[-7.406 -1.160 -5.265 -1.850 -3.445]
[-1.283 -6.400 0.890 -6.351 -7.441] --> 0.890

[-1.410 6.260 0.165 1.385]
[0.000 0.000 0.153 0.000]
[-1.216 7.285 0.335 1.802] --> 0.000

[5.628 -3.093 5.899 -5.131 -5.096 -1.147 -4.538]
[4.730 -8.004 6.727 -4.925 -6.704 -5.792 -5.328]
[3.811 4.490 3.632 -3.765 -4.154 -4.402 -2.816] --> -6.704

[-5.012 -1.047 -4.797 -4.223 -3.993]
[1.204 -3.962 4.693 -2.591 4.733]
[-4.497 2.535 -5.777 -3.141 -3.734] --> 4.693

[0.972 -4.435 1.764 -1.083 -2.464 1.588 0.838]
[-1.731 -1.338 -1.912 -1.830 -3.474 -0.709 6.664] --> -3.474

[-0.985 5.336 3.184 4.117 3.995 -2.336]
[-5.969 -4.097 6.676 -5.474 6.402 3.986]
[4.805 -2.670 -2.704 -4.924 4.238 5.950] --> -5.474

[2.212 -3.438 4.046 -2.670 -3.805 -1.946]
[-1.781 7.375 -1.463 2.872 -0.235 -2.428]
[6.057 -3.601 7.443 -7.084 -7.114 -3.448] --> 2.872
---
 13.67   -2.61  -14.48   -4.41   -3.53   12.36    1.21
  7.32   20.90    3.74    4.41    9.40   -3.40    0.47
 14.90   16.95   -5.65   -4.18    0.08    2.37    3.33
=> 13.67, 3.33

 1.3   0.4   1.1  -1.0 => 1.3, -1.0

-1.026  -0.153  -0.964   1.416  -0.924 => -1.026, -0.924

 1.480  -0.099  -1.381   0.397 => 1.480, 0.397

-0.7   0.2  -1.5   0.4   1.2  -1.4  -0.8 => -0.7, -0.8

 -0.8   -9.3   -4.3  -21.7   -1.8   15.4  -17.4
 -3.1  -10.7   -0.3   -0.5   -7.3   -8.4   -1.8
=> -0.8, -1.8

 177.93   112.33   -11.29  -142.38 => 177.93, -142.38

   5.2  -134.6   -48.7  -178.2    25.5   105.4
-127.4    97.2   -26.5   194.7    27.5   -32.1
=> 5.2, -32.1

-0.10  -0.16  -0.05   0.05   0.13 => -0.10, 0.13
---
7.180,1.494,-0.886,1.245,-0.468,-5.422
4.944,3.640,2.284,-5.455,-4.440,4.856
-5.549,-5.975,-6.405,-1.844,-3.216,-6.261
ans = -5.422

1.426,-4.526,0.046,-6.513,3.144
2.484,-1.650,-0.097,-5.318,3.800
ans = 3.144

0.664,1.254,-1.930,5.218,4.644,-2.235,5.791 ans = 5.791

4.139,0.104,5.137,-7.949,7.142,-3.974 ans = -3.974

0.075,-4.765,2.246,-5.599,5.361,5.811,3.141 ans = 3.141

-6.046,-1.600,-7.845,4.351 ans = 4.351

-2.728,2.983,3.311,-4.288,6.076,-0.548 ans = -0.548
---
[0.326 0.941 -0.949 -0.101 -1.726 1.771]
[-6.807 -1.695 -0.034 -1.006 -3.280 -0.686]
[3.863 1.142 -0.835 -0.386 -2.708 -4.550]	1.142

[1.457 -7.891 2.280 -0.018 -3.822]
[-0.814 4.335 -1.008 0.296 1.950]
[-0.274 -0.541 -1.676 -3.811 0.738]	-0.541

[4.017 -0.049 -0.027 6.017]
[4.861 -0.272 0.673 4.849]
[-0.065 4.781 4.410 0.136]	4.781

[4.639 3.287 2.825 -4.446]
[-1.459 3.241 -0.065 1.453]
[2.777 2.129 -2.684 -5.791]	2.129

[-2.512 -4.347 -5.882 -0.814 -5.558 7.105 1.888]
[-6.942 -0.636 -4.252 3.979 -5.011 -3.951 3.783]
[0.210 1.246 0.975 0.343 0.049 0.018 0.600]	1.246

[-6.113 2.569 -1.634 3.980]
[-4.568 -0.363 -3.183 3.251]
[2.815 -4.898 -1.713 -2.437]	-4.898

[4.147 0.753 5.839 -4.397 5.951 -2.983]
[-5.080 2.859 5.210 -3.645 -5.018 0.103]
[1.229 -0.874 -0.946 -1.174 -0.297 0.672]	-0.874

[4.323 -3.228 -2.213 -5.701 2.361 -4.614 -3.316]
[6.808 -1.186 4.685 2.120 2.700 2.133 -6.192]
[-2.582 -5.793 0.066 1.514 -2.745 6.617 6.480]	-5.793
